Below is a small trained network, with its code and all its weights. Each question gives an input and a target symbol and asks what happens when units are switched off, that is, made to give their printed mean instead of their output.

import numpy as np


def w(rows, s, z=0):
    codes = np.array(rows[::2]) - 128.0
    scale = np.full(codes.shape[1], s)
    scale[-1] = z or s
    return codes * scale


def norm(h):
    return h / np.sqrt((h * h).mean(-1, keepdims=True) + 1e-5)


def f(y):
    return y / 2 * (1 + np.tanh(0.7978845608 * (y + 0.044715 * y**3)))


def softmax(a):
    e = np.exp(a - a.max(-1, keepdims=True))
    return e / e.sum(-1, keepdims=True)


def log_softmax(a):
    a = a - a.max(-1, keepdims=True)
    return a - np.log(np.exp(a).sum(-1, keepdims=True))


def net(x, mask):
    ids = ['ΛΞαβδημψ'.index(c) for c in x.split()]
    T = len(ids)
    res = E[ids] + P[:T]
    u = 0
    for l in range(3):
        r = norm(res)
        for j in range(2):
            rows = slice(2 * j, 2 * j + 2)
            q, k, v = (r @ M[l][rows].T for M in (Q, K, V))
            z = softmax(np.where(np.tri(T) > 0, q @ k.T / 2**0.5, -1e9)) @ v
            o = O[l][rows]
            res = res + np.where(mask[u + j], z, o[:, -1]) @ o[:, :-1]
        u += 2
        y = f(norm(res) @ A[l][:, :-1].T + A[l][:, -1])
        res = res + np.where(mask[u : u + 4], y, B[l][:, -1]) @ B[l][:, :-1]
        u += 4
    return log_softmax(norm(res)[-1] @ U[:, :-1].T + U[:, -1])


Q, K, V, O, A, B = {}, {}, {}, {}, {}, {}
E = w([
[118,138,147,142,129,132,139,199,167,219,88],'Λ',
[103,143,107,163,70,205,149,175,56,98,165],'Ξ',
[118,173,136,161,95,108,169,167,50,201,135],'α',
[92,180,69,175,136,113,125,139,157,137,75],'β',
[145,187,97,166,117,137,128,143,221,110,161],'δ',
[129,127,165,80,132,2,183,158,108,85,193],'η',
[153,170,219,72,85,157,178,121,200,109,138],'μ',
[165,168,67,88,126,129,131,62,109,138,130],'ψ',
],0.021)
P = w([
[254,192,162,134,162,210,47,118,158,77,189],'0',
[203,117,149,179,149,92,204,214,130,100,76],'1',
[121,116,122,109,160,140,198,182,142,80,107],'2',
[123,135,118,111,126,107,148,148,137,160,130],'3',
[217,94,144,89,52,69,134,183,101,189,97],'4',
[73,96,124,63,14,96,149,121,160,140,113],'5',
[50,128,119,46,4,75,93,89,158,154,152],'6',
[68,155,114,46,2,83,41,123,113,88,91],'7',
],0.0085)
Q[0] = w([
[132,77,130,130,128,101,113,35,185,179,137],'L0H1',
[100,239,72,128,83,80,152,150,225,82,118],'L0H1',
[114,128,96,82,99,70,255,205,108,190,186],'L0H2',
[30,207,165,114,177,128,88,58,132,185,207],'L0H2',
],0.0057)
K[0] = w([
[224,102,139,108,149,87,171,222,85,152,124],'L0H1',
[100,145,137,48,3,44,117,79,135,122,113],'L0H1',
[81,89,100,55,112,72,91,125,89,146,135],'L0H2',
[220,74,140,173,48,8,84,137,144,168,132],'L0H2',
],0.0071)
V[0] = w([
[119,147,208,165,64,193,143,192,137,79,122],'L0H1',
[117,138,138,254,178,143,56,181,123,93,143],'L0H1',
[103,190,200,81,202,83,84,156,122,84,151],'L0H2',
[24,108,139,124,169,147,118,199,164,124,162],'L0H2',
],0.0066)
O[0] = w([
[124,96,73,136,151,123,50,136,151,91,101,220],'L0H1',
[83,250,126,59,1,101,61,131,176,112,137,85],'L0H1',
[121,126,71,139,138,136,140,151,178,121,35,145],'L0H2',
[187,93,154,175,62,61,109,166,140,195,101,4],'L0H2',
],0.0087,0.0024)
A[0] = w([
[165,181,93,198,127,53,82,136,226,148,211,102],'L0N1',
[115,149,131,181,129,156,215,149,73,161,184,254],'L0N2',
[152,124,167,135,83,189,106,124,3,91,129,151],'L0N3',
[64,130,141,158,192,47,100,110,110,155,2,117],'L0N4',
],0.0054,0.0019)
B[0] = w([
[128,72,126,109,50,155,171,163,117,34,204,253],'L0N1',
[129,153,150,26,125,254,110,220,33,96,130,197],'L0N2',
[161,233,235,32,195,181,219,154,76,167,137,148],'L0N3',
[115,104,177,79,58,164,133,198,195,168,95,138],'L0N4',
],0.0086,0.0065)
Q[1] = w([
[88,161,103,109,122,195,162,49,21,143,141],'L1H1',
[147,78,161,199,254,147,114,70,94,120,108],'L1H1',
[162,144,75,130,163,228,148,227,179,140,113],'L1H2',
[160,128,105,178,154,53,153,60,176,139,121],'L1H2',
],0.0086)
K[1] = w([
[192,190,33,134,191,89,115,154,122,184,174],'L1H1',
[152,208,114,132,177,146,101,149,144,106,42],'L1H1',
[112,100,78,67,118,72,167,75,120,177,159],'L1H2',
[176,171,124,160,188,120,145,113,254,117,140],'L1H2',
],0.0084)
V[1] = w([
[164,255,221,68,125,186,181,77,199,134,116],'L1H1',
[63,176,193,83,75,137,103,182,155,149,56],'L1H1',
[175,194,82,54,154,54,107,122,134,81,169],'L1H2',
[123,129,237,111,159,84,162,162,122,94,206],'L1H2',
],0.0068)
O[1] = w([
[63,111,127,198,163,84,131,128,144,190,152,254],'L1H1',
[96,99,79,113,117,152,110,8,132,103,92,113],'L1H1',
[111,82,122,84,128,133,208,73,119,85,131,245],'L1H2',
[179,60,135,124,57,151,120,98,96,103,113,194],'L1H2',
],0.014,0.0055)
A[1] = w([
[130,65,89,95,220,237,241,135,87,128,210,173],'L1N1',
[229,125,143,225,224,34,169,124,80,47,151,15],'L1N2',
[116,102,134,149,42,70,114,99,254,125,181,225],'L1N3',
[196,49,185,199,147,214,91,82,204,124,94,2],'L1N4',
],0.006,0.00097)
B[1] = w([
[164,199,83,134,218,39,138,100,93,171,12,255],'L1N1',
[44,147,2,71,109,69,125,96,191,213,105,150],'L1N2',
[102,128,188,208,158,114,49,197,62,138,173,240],'L1N3',
[125,103,242,64,177,80,137,53,85,86,99,133],'L1N4',
],0.0092,0.0078)
Q[2] = w([
[121,1,148,97,198,142,43,164,166,166,113],'L2H1',
[142,40,138,201,170,90,120,96,147,130,142],'L2H1',
[96,154,67,217,83,118,117,135,192,168,138],'L2H2',
[79,201,79,191,114,156,81,91,65,149,156],'L2H2',
],0.0073)
K[2] = w([
[111,144,234,96,92,154,105,109,124,156,79],'L2H1',
[114,84,227,96,175,78,119,152,137,137,99],'L2H1',
[183,112,100,162,209,153,151,157,77,96,196],'L2H2',
[141,179,175,158,149,254,91,89,174,165,173],'L2H2',
],0.0078)
V[2] = w([
[7,167,65,31,53,134,158,180,69,164,13],'L2H1',
[176,115,2,140,82,164,72,249,57,163,162],'L2H1',
[78,195,115,138,35,126,153,112,90,170,38],'L2H2',
[35,24,206,93,122,14,85,115,163,173,94],'L2H2',
],0.006)
O[2] = w([
[142,136,81,222,82,197,153,111,170,56,200,17],'L2H1',
[122,147,45,58,144,196,112,120,221,2,50,164],'L2H1',
[187,151,109,86,174,70,119,54,174,247,100,136],'L2H2',
[108,106,57,19,146,203,227,107,47,180,211,7],'L2H2',
],0.0092,0.0014)
A[2] = w([
[64,124,135,57,162,83,82,217,215,125,120,94],'L2N1',
[158,182,87,107,160,126,185,70,133,254,40,150],'L2N2',
[88,89,248,174,128,120,99,254,180,54,197,20],'L2N3',
[154,200,5,156,230,101,182,61,170,184,62,6],'L2N4',
],0.0068,0.0025)
B[2] = w([
[205,69,144,114,162,142,128,116,126,110,201,169],'L2N1',
[229,171,166,96,125,117,107,125,148,117,116,245],'L2N2',
[215,160,176,108,80,117,128,175,162,182,160,254],'L2N3',
[184,91,126,88,250,157,142,114,199,108,93,224],'L2N4',
],0.013,0.0077)
U = w([
[78,169,52,208,115,111,61,96,131,105,64,255],'Λ',
[136,77,101,128,192,254,66,149,51,137,156,111],'Ξ',
[193,152,149,151,83,154,125,234,203,145,162,106],'α',
[139,189,145,128,54,164,153,46,134,208,120,70],'β',
[141,58,60,91,84,150,232,100,93,90,124,157],'δ',
[119,111,197,242,182,68,180,172,38,208,117,123],'η',
[217,152,116,102,221,130,160,104,189,161,63,112],'μ',
[98,180,161,78,111,75,77,168,47,100,27,88],'ψ',
],0.0072,0.0047)

Each question gives the input, a string of symbols that net reads in full, and the target symbol t.
The units are the heads (2 rows each of Q, K, V and O) and the neurons (one row each of A and B). Each row of codes is followed by its name. A weight is (code - 128) times the scale printed after its matrix; where a second scale follows, it is the last column's (O, A, B and U).
mask holds one flag per unit, layer by layer, with each layer's heads first. A switched-off unit (its flag False) gives its mean, the last column of its rows in O or B, instead of its output. The means were averaged over made-up inputs and are rounded, as every weight is.
A unit's drop is (log p(t) with every unit on - log p(t) with that unit switched off) / (log p(t) with every unit on - log p(t) with every unit switched off).
The circuit of an input: a set's keep is (log p(t) with only the set's units on - log p(t) with every unit switched off) / (log p(t) with every unit on - log p(t) with every unit switched off). Starting from the 12 units with the biggest drops (on a tie, the unit counted first), units are removed one at a time, each time the one whose removal leaves the highest keep (on an exact tie, the one counted first), for as long as the keep stays at least 0.8.
units of the circuit, in order: the units of the circuit, biggest drop first
most important unit: the unit with the biggest drop
k most important neurons: the k neurons with the biggest drops, biggest first
top k neurons in layer l: the k neurons of layer l with the biggest drops, biggest first
input δ η δ, target δ: most important unit => L1H2
input β η δ α, target β: top 3 neurons in layer 1 => [L1N1; L1N3; L1N4]
input μ ψ α, target Ξ: 3 most important neurons => [L0N2; L1N4; L2N3]
input μ δ α, target Ξ: units of the circuit, in order => [L2H2; L1H2; L1H1]
input β δ δ α, target β: 3 most important neurons => [L1N1; L1N3; L2N4]
input Ξ α η μ δ α, target α: units of the circuit, in order => [L1H2; L1N1]
input ψ ψ δ β Λ β, target Λ: 3 most important neurons => [L0N2; L0N3; L0N4]
input β μ Λ, target η: units of the circuit, in order => [L2H1; L1H1]
input δ η δ Λ, target δ: top 2 neurons in layer 2 => [L2N3; L2N2]
input η δ δ α, target α: units of the circuit, in order => [L1N1; L1H2; L0H1]
input δ β μ μ η, target η: units of the circuit, in order => [L2H1; L1H1]
input β δ α δ Λ, target α: 2 most important neurons => [L0N1; L1N1]
input δ α α β Ξ, target μ: 4 most important neurons => [L0N3; L1N3; L0N1; L2N2]
input δ δ δ η δ δ, target δ: units of the circuit, in order => [L1H2]
input α η μ β δ, target η: 3 most important neurons => [L0N2; L1N4; L1N3]
input α β δ Ξ, target μ: 4 most important neurons => [L0N3; L0N1; L1N3; L2N4]
input Λ ψ η, target μ: 2 most important neurons => [L0N1; L1N1]
input α ψ α, target μ: 2 most important neurons => [L1N1; L1N3]
input μ δ δ δ α β, target α: 3 most important neurons => [L0N1; L1N1; L0N2]
input δ δ μ α, target ψ: most important unit => L0H1
input α α Λ, target β: top 2 neurons in layer 1 => [L1N1; L1N4]
input μ β β, target η: 2 most important neurons => [L1N4; L1N1]
input δ δ δ δ β Ξ, target ψ: 2 most important neurons => [L0N3; L0N1]
input δ ψ η α β, target δ: 3 most important neurons => [L0N4; L1N1; L0N3]
input α β α, target μ: 3 most important neurons => [L1N3; L2N4; L0N1]
input α η β ψ α Ξ, target η: top 2 neurons in layer 1 => [L1N1; L1N2]
input δ α Ξ, target ψ: top 2 neurons in layer 2 => [L2N4; L2N3]
input α ψ Λ β η Λ, target δ: most important unit => L1H2
